In the rows, 128 means zero.
Known rows:
AK: [ 79 148 145 133  71 160 138 129 122 167 180 101 115 180 116]
BC: [ 90  78 101 106 136 127 166 112 104 133 108 117  94  91  18]
AU: [103  99  84  72 108 133 119 112 157 172 116 114 106  62  75]
AE: [190 139 124 188 138  82 107 173 102 108 128 154  96  95 122]
R: [157 158 122 138 118 119  79 218  95 151 133 172 127  99 150]
BO: [158 159 120 135 120 118  82 223  95 157 130 169 128  98 152]
A: [156 134 134 135 114 134  84 186  92 141 135 165 146 120 149]
AQ: [ 98 140 159 136  63 122 121 116 167 147 171  99  88 185 106]
BM: [104  50 122 131 108 135 187 113  99 164 134 120 126  79  22]
Q: [116  85 130  74  94 109 150 103 165 159 104  97 140  96  57]
BE: [ 51 112 118 148 200 137 196 131 123 107 123 133  60 110 122]
AV: [173 134 131 158 139 102 119 124 120  97 117 138 137 136 147]
Z: [ 46 160 138 160  69 116 172 115 206 122 173 159 122 161 136]
AA: [116  74 173  96 124 130 138 121 168 143 124 104  81 138 148]
I: [168 110 158 116 115 122  92 113 133 102 116 140 157 160 157]
AY: [150 160 157 138 119 124  87 120 150 123 146 122 131 166 134]
AS: [ 95 118 103  62 111 138 168 122 122 182 114  94 166  81  78]
BA: [ 80 154 118 181 109 154 177 116  92 150 180  80  95 160 102]
AR: [132 153 112 101 161 140  87 131  94  88 109 130 141 157 154]
BU: [111 124 108  62 118 109 160 100 152 156  99  63 143  91  81]
D: [156 145 164 144 107 121  80 136 145 129 150 143 123 166 127]
AT: [152 155 152 132 121 125  94 112 139 119 147 116 141 171 139]
S: [115  87 130  71  96 111 147 103 159 155 106  90 137 100  70]
AG: [167 131 129 160 138 109 117 122 119  95 123 145 138 136 144]
O: [ 38 103  98  66 121 124 170 114 161 133  95 146 145  94  63]

Facts:
A (χ 853) (Ξ 891)
AA (χ 885) (Ξ 946)
AB (χ 853) (Ξ 946)
AC (χ 885) (Ξ 891)
AD (χ 853) (Ξ 891)
AE (χ 885) (ζ BO BT R A AU) (Ξ 891)
AF (χ 853) (ζ E AQ D AW BG A BD) (Ξ 918)
AG (χ 885) (Ξ 891)
AH (χ 249) (Ξ 891)
AI (χ 249) (Ξ 891)
AJ (χ 885) (Ξ 785)
AK (χ 853) (Ξ 35)
AL (χ 853) (Ξ 891)
AM (χ 853) (ζ E AZ M S Y AH AY AU) (Ξ 891)
AN (χ 249) (Ξ 35)
AO (χ 885) (Ξ 785)
AP (χ 885) (Ξ 946)
AQ (χ 885) (Ξ 35)
AR (χ 249) (Ξ 891)
AS (χ 853) (Ξ 785)
AT (χ 885) (Ξ 918)
AU (χ 834) (Ξ 785)
AV (χ 885) (Ξ 891)
AW (χ 885) (Ξ 785)
AX (χ 853) (Ξ 891)
AY (χ 885) (Ξ 918)
AZ (χ 885) (Ξ 891)
B (χ 885) (Ξ 891)
BA (χ 853) (ζ BL F AR AS BU) (Ξ 35)
BB (χ 853) (ζ AZ F AH J P BF BD) (Ξ 918)
BC (χ 249) (ζ BS AK J AU) (Ξ 785)
BD (χ 885) (Ξ 891)
BE (χ 249) (ζ L AC W AI BQ) (Ξ 946)
BF (χ 885) (Ξ 891)
BG (χ 885) (Ξ 891)
BH (χ 249) (ζ AQ S BS J K AA BK I) (Ξ 35)
BI (χ 885) (ζ BL AB AX H BS O G BF BQ) (Ξ 891)
BK (χ 885) (Ξ 918)
BL (χ 834) (Ξ 946)
BM (χ 853) (ζ BG Q) (Ξ 785)
BN (χ 885) (ζ AB AX B AR) (Ξ 946)
BO (χ 853) (Ξ 891)
BP (χ 885) (ζ T BL C) (Ξ 891)
BQ (χ 834) (Ξ 785)
BR (χ 885) (ζ S AT F AX Y AK AP Q) (Ξ 35)
BS (χ 885) (Ξ 891)
BT (χ 885) (Ξ 891)
BU (χ 885) (Ξ 785)
C (χ 853) (Ξ 891)
D (χ 885) (Ξ 918)
E (χ 834) (Ξ 918)
F (χ 834) (Ξ 946)
G (χ 885) (Ξ 891)
H (χ 853) (Ξ 785)
I (χ 885) (Ξ 891)
J (χ 885) (Ξ 946)
K (χ 853) (Ξ 891)
L (χ 885) (Ξ 946)
M (χ 853) (Ξ 891)
N (χ 834) (ζ Z AO AD O W) (Ξ 891)
O (χ 249) (Ξ 785)
P (χ 834) (Ξ 891)
Q (χ 885) (Ξ 785)
R (χ 853) (Ξ 891)
S (χ 885) (Ξ 785)
T (χ 885) (Ξ 946)
U (χ 885) (ζ T L BF) (Ξ 918)
V (χ 885) (Ξ 918)
W (χ 853) (Ξ 891)
X (χ 885) (ζ T AH AS AN BF AU) (Ξ 891)
Y (χ 853) (Ξ 785)
Z (χ 885) (Ξ 35)

Rows, some named above:
[106 124 126 148 124 145 140 147 138 105 129 221 198 133 192] => AD
[115  99 137 153 180 120 191 103 130 128 124  73  69 111 133] => BN
[180 166 131 142 115  84  74 203 130 130 118 156 108  92 146] => BT
[134 140 125 112 145 140  79 143  94  97 105 151 132 157 138] => AH
[106 124 107  62 118 111 165 103 154 163  97  63 150  88  77] => BU
[140 141 139 186 150 151 133 124  77 130 169 136 133 150 114] => BB
[ 78 109  74  71 120 136 151  95 170 161 120 122 139  67  86] => BQ
[ 80 114 136  98 160 159 171 142 131 160 128  95 104 120 170] => AB
[158 122 135 124 113 153  97 152  88 135 129 155 159 147 158] => M
[122  83 135  70  81  99 138 126 169 166 109 114 122  89  55] => AW
[ 79 158 126 179 117 149 174 111  87 156 186  84  98 160  93] => BA
[151 118 147 195 135 144 122 143  83 135 171 159 127 148 105] => AF
[137 162 119 136 145 110 128 132 144  85 110 154 167 127 178] => AC
[167 164 124 119 141 120 108 120 121  99 109 102 160 146 172] => B
[ 62 102 114  91  97  98 191 108 212 138 109 168 170  79  90] => AO
[ 45 111  98  65 117 123 163 113 159 132 102 147 137  93  66] => O
[ 95  89 119  63 103 147 156 125 128 185 117 108 158  89  71] => Y
[113  46 116 125 114 137 184 110  94 170 130 122 129  82  27] => BM
[ 58  99 115  91 100  94 190 106 208 136 102 161 166  75  89] => AO
[150 138 121 119 133 153 112 140  91 127 124 139 173 140 169] => AX
[178 167 125 142 119  82  79 204 131 126 116 157 109  96 144] => BT
[102 167 106 118 154 135 109 143 123  77 107 177 150 138 168] => AI
[120  82 174  99 129 134 139 121 167 142 122  98  78 142 146] => AA
[178 144 111 183 166 106 144 111  93  89 121 108 130 124 137] => BP
[ 52 181 126 120  99 147 116 137 129 134 160  90  79 180  99] => AN
[ 58 110 116 146 194 135 194 128 131 110 123 129  62 109 131] => BE
[ 70 119 140 169 108 148 145 108 113 113 174 116  61 180  64] => BH
[144 173 110 116 151 144 116 143  80 129 122 108 179 126 180] => C
[160 129 107 119 132 152  68 115 114 122 126 145 128 131 164] => P
[165 135 106 126 136 153  67 121 118 120 127 149 129 134 162] => P
[ 98 166 106 114 158 129 111 146 125  81 105 175 155 135 164] => AI
[149 136 167 138 110 133  89 112 145 120 148 132 140 183 133] => BK
[108 129 146 107 159 122 162 130 161 147 118  77  84 115 160] => T
[127 109  90 192 156 136 141 102 133  86 141 207 141 109 157] => N
[115 139 114 138 130 143 133 147 127 110 126 193 186 122 185] => W
[ 97 117 111  99 162 160 131 113 148 152 131  90  73 104 166] => BL
[150 125 122 149 136 141 128 140  82 123 130 159 159 130 151] => AL
[144 139 125 143 119 158  60 118 142 136 163 149 114 146 137] => E
[115  76 135  77  78  99 143 126 169 169 107 111 123  90  51] => AW
[155 160 142 165 135 119 119 117 133 115 144 131 131 158 130] => V
[102 137 143 186  97 124 166  91 129 132 174  83  72 163  86] => BR
[168 104 133 176 143 145 130 137  64 125 138 148 144 133 129] => AM
[101  99 120 103 160 158 123 112 148 158 133  95  66 118 159] => F
[160 104 148 121 114 162  98 142  96 125 128 162 175 154 157] => K
[ 87 123 137 106 156 115 171 131 177 136 120 103  89 104 167] => L
[ 99 163 105 119 157 125 108 141 128  80 106 179 152 137 164] => AI
[108  98 116  95 109 101 173  98 154 151 107 101 131  82  52] => AJ
[ 97  87 120  64  95 141 159 128 127 180 112 109 152  92  67] => Y
[ 79 109 104  67 105 140 174 119 130 176 113 105 169  84  88] => H
[140 138 123 117 149 139  77 147  98  92 109 153 130 151 139] => AH
[152 171 130 196 157 113 147 106 109 105 154 121 130 141 116] => U
[158 124 134 122 122 152  94 149  91 130 128 149 162 148 157] => M

Now the same nodes, written a new way:
Known rows:
AT: [ 90 187  91 133 136 142 138 126 153 143 144  95 122 181 115 139 119 159
 116 127 147 142 112 139 144 171 137 136 114 104 140 123 135 124 168 144
 111 133]
AI: [154  47 144  96 126 145 112 126  83 149  94 146 126  91  98 131 118 107
 129 166 128 150 140 129 108 107 157 124 154 107 128 114  99 119 114 122
 125 145]
BE: [154  76 134  68 135  85 136  45 146 150 130 144 176 106 148 127 117 158
 110 164 133 124 136 131 157 155 179 121 122  84  87 160  82 123  83 125
 193 129]
AC: [178  93 159 116 124 158 132 139  98 129 106 127 124  94 119 131 102 122
 134 174 110 161 139 149 135  96 155 122 160 128 160 124 112 126 115 127
 107 137]
BQ: [ 90 101 152 116 149 141 116 118 132  74 147 101 141 155 108 120 143 125
 149 156 104 110 130  93  86 107 173 121 149 165 161 111  64 122 111 120
 160 137]
BU: [ 91 154 131 143 138 130 135 159 137  58 175  97 146 129 120 123 153 154
 145 120  91 108 117 115 113 142 157 135 134 144 151 110  97 120 117 132
 144 132]
AX: [143 113 129 127 124 167 122 147  98 142 115 145 123 114 100 134 128 131
 147 122  94 149 128  92 126  83 115 130 139 123  78 103 144 137 126 118
 104 117]
D: [ 95 190 102 139 140 128 133 119 150 165 126  89  98 192 141 135 114 150
 103 129 191 132 115 162 133 147 123 127 110 136 154 125 139 119 162 148
 104 147]
AJ: [118 129 153 139 139 103 135 129 136  91 153  95 132 133 144 119 152 132
 128 146 153  85 126 139 108 134 145 123 148 161 177 125  85 115 103 133
 141 146]
M: [138 131 120 147 116 135 114 138 109 159 106 153  99 120 125 134 137 112
 133 106 132 130 140 115 126  91  86 125 125 126  89 115 155 137 134 121
 101 117]
AA: [123 159 103 124 130 104 143 114 147 133 123 134 152 156 164 124 112 182
 128 107 141 132 116 180 166  96 149 125  92 172  70 144 145 120 122 117
 149 141]
BK: [ 96 182  99 135 136 138 133 119 146 155 139  96 106 184 117 138 114 153
 111 128 170 137 112 151 135 170 133 131 114 122 153 123 137 121 166 147
 108 139]
Z: [156  42 153  89 143 149 146 139 114 104 134 126 181 148 105 111  84  83
 122 180 159 130  95 140  95 144 150 126 138 162 190 145 154 126 131 135
 123 143]
AQ: [117 111 115 136 133 128 139 169 129 120 119 145 149 163 123 108  99  85
 116 108 165 115  88 166 102 146 103 129 115 184 169 146 193 126 155 132
 109 139]
AN: [110  67  96  99 135 128 119 158 122 112 124 162 173 142  93 111 112  85
 120 121 123 120  95 105  83 187 122 139 120 125 151 140 157 129 152 128
 136 127]
X: [168 129 144 143 107 112 131 120 137 129 135 139 116  63 151 137 136 110
 122 125  92 139 153 126 175 174 110 137 132  62 154 155 115 137 122 138
 121 106]
AH: [123 116 103 128 116 139 100 164  86 142  93 158 106 103 101 131 136 118
 136 100  98 143 132 130 125 101 126 131 133 123 106 113 133 123 143 119
 114 141]
BB: [116 181 117 125 130 112 138  67 178 169 169 109 117 153 139 145 147 128
 100 133 172 109 134  84 144 218  90 135 103  39 118 139 126 142 140 153
 136  96]
AZ: [140 138 119 151 114 139 118 170 104 130 104 137 103 109 125 131 122 127
 135 101  99 149 132 157 150  97 117 130 132 142 128 124 144 127 140 123
  99 135]
F: [ 90 144  92 113 135 130 123  99 158 110 123 139 149 176 132 124 106 172
 144  90  85 150 121 125 151  83 157 126  93 174  60 143 134 128 135 102
 172 128]
AL: [163 104 152 128 121 131 124 113 107 170 108 146 106  98 128 131 131 103
 124 147 150 126 146 120 119  96 100 118 139 117 115 121 133 135 113 124
 113 120]
AY: [ 95 188  93 139 138 135 136 127 150 146 139  94 109 187 123 140 118 159
 112 122 165 139 115 145 137 163 130 133 107 121 146 122 139 122 167 146
 109 138]
V: [122 158 123 121 140 130 141 102 149 159 136  90 119 176 133 139 104 142
 105 165 181 140 121 146 130 168 138 127 129 105 169 132 122 120 149 151
 116 137]
AB: [121 132 108  94 141 139 145  93 131 129 132 135 181 153 116 127 116 197
 141 124 111 138 119 109 147  94 168 126 100 144  26 122 148 132 107 108
 158 118]
H: [105 136 145 123 144 131 133 130 126  86 167 107 149 139 107 125 161 142
 144 136 123  90 124  76  90 125 144 130 143 135 113  97 100 127  99 125
 150 122]

Rows, some named above:
[121 110 125 143 114 146 103 129 124 130 103 147  96 121 121 132 120  95
 139 108  93 153 146 115 129  90 113 127 131 133 130 131 129 137 147 117
 121 121] => P
[ 98 164 134 163 135  90 129 158 138 100 143 106 112 151 154 115 166 139
 128 110 156  84 121 159 103 116 131 123 130 188 162 119 112 113 121 130
 135 149] => AW
[161 138 142 148 106 100 123 106 145 161 123 152 100  81 154 136 153  89
 117 107 135 111 159  99 154 164  60 130 122  55 112 146 134 147 115 132
 122  97] => AM
[153 109 133 121 122 157 123 132 101 139 122 144 125 102 104 136 129 128
 142 135 100 148 139  93 123 104 117 129 135  99  94 111 136 139 118 120
 113 110] => C
[126 152 104 107 136 134 146 117 135 109 131 129 175 152 140 125  97 192
 138 119 103 152 112 160 158  94 181 129 102 162  68 133 133 120 119 114
 158 135] => T
[176  50 177  99 123 124 114  66 135 139 115 136 111  79 142 134 104  71
 120 182 121 144 165 108 135 129 134 121 160  80 173 156  66 140 111 129
 140 121] => N
[ 97  89 139 104 147 124 117 137 112  91 146 112 149 129  87 121 160 138
 138 153 122 101 120 111  66 133 183 127 155 143 149  98  68 110 107 125
 161 158] => O
[166 122 143 126 114 127 130 123 129 116 136 137 129  62 137 140 128 113
 128 139  86 149 151 120 165 166 125 139 144  64 147 148 107 137 117 134
 123 110] => BP
[ 66 166  96 137 141 136 113  97 161 162 122 102  89 213 122 137 115 121
 116 121 168 133 123 127 107 127 120 125 113 149 137 124 124 128 178 136
 120 136] => E
[166 123 145 129 111 131 133 131 133 121 138 135 130  65 135 137 121 115
 129 138  84 147 150 124 167 166 130 138 143  65 149 147 113 136 121 135
 126 110] => BP
[118 106 101 126 117 138  96 159  94 144  97 159 108 105  95 131 132 116
 136  97  99 146 135 129 112 103 122 132 134 121 112 113 143 123 146 117
 117 140] => AH
[106  58  98  97 138 135 122 153 124 116 125 157 174 142  89 112 115  82
 122 121 125 119  93 103  90 191 121 137 122 135 148 138 161 129 152 128
 136 132] => AN
[ 93 124 128 135 130  73 114 124 152  92 164 124 131  99 143 123 180 119
 118 109 133  68 134 103 112 203 120 134 129  90 155 130  69 121 107 137
 172 125] => BC
[ 83 169 127 151 137 118 124 146 135  93 157 112 130 156 122 119 178 148
 142 101 134  82 117  94  88 120 119 126 124 167 103  95 125 127 120 126
 142 129] => Y
[ 99 123 106  95 139 144 126  82 151 108 127 134 169 164 126 127 101 174
 149 123  76 155 119 119 141  79 179 125 105 161  56 139 118 131 127 106
 181 124] => BL
[156 137 139 149 104 102 124  97 146 160 129 150 103  78 160 137 155  95
 117 112 126 114 154 102 150 158  60 129 118  62 108 145 137 147 117 132
 120  95] => AM
[115 112 102 128 117 135 101 160  87 147  97 158 106 106  99 131 135 110
 134 101  96 148 138 128 115 103 122 132 131 124 113 110 135 123 146 118
 112 138] => AH
[124 124 172 117 148 128 137 139 124  82 150  88 149 136 117 116 140 144
 134 175 147 102 121 136 101 124 181 117 158 166 177 110  69 112  98 131
 144 151] => AO
[131  72 117 110 124  82 121 119 160 131 141 164 161 111 137 113 124  57
  97 117 160  90 113 108 105 246  83 137 113  88 180 173 144 135 138 143
 154 122] => BH
[106 166 146 152 130  83 129 115 157 113 165 111 123 134 158 121 188 126
 122 110 166  62 133  97 106 168 100 124 125 128 129 122 104 131 103 131
 148 114] => BM
[ 99 133 146 122 142 133 133 135 126  88 169 106 150 140 106 123 169 150
 145 137 119  89 123  72  94 126 143 127 144 137 111  95  98 128  99 125
 148 124] => H
[139 118 127  95 138 131 150 105 134 115 126 124 179 153 140 123  89 188
 136 153 122 150 117 159 155  93 193 123 113 161  78 137 118 118 111 118
 156 143] => L
[170 130 143 155 106  96 125 117 137 155 117 140  94  81 171 133 126  92
 111 121 146 123 151 157 163 152  90 127 128  93 167 156 123 133 127 137
 117 123] => AE
[139 110 126 133 123 100 148 136 173  96 158 146 165 107 144 118 118  69
 108 120 131 103 109 117 146 247  83 142 111  87 179 178 160 143 141 146
 142 103] => BR
[123 108 120 141 116 143 100 131 127 128 108 150  90 121 121 133 126  97
 139 110  90 153 144 113 125  88 114 126 135 139 126 132 129 137 146 116
 119 126] => P
[ 85 153 129 134 143 130 127 150 128  80 165 112 140 144 106 124 170 159
 147 113 111  92 119  79  95 131 139 131 134 147 105  95 109 127 107 123
 149 119] => AS
[158 125 137 146 106 101 122 101 143 165 131 149 105  82 159 136 156  89
 118 112 125 112 156  94 161 157  65 132 124  57 112 145 140 148 117 134
 127  96] => AM
[117 182 122 131 132  95 132  57 177 193 151 108 101 167 157 142 143 115
  90 131 214 101 136 107 136 204  73 126 105  67 122 140 130 139 145 153
 125 111] => AF

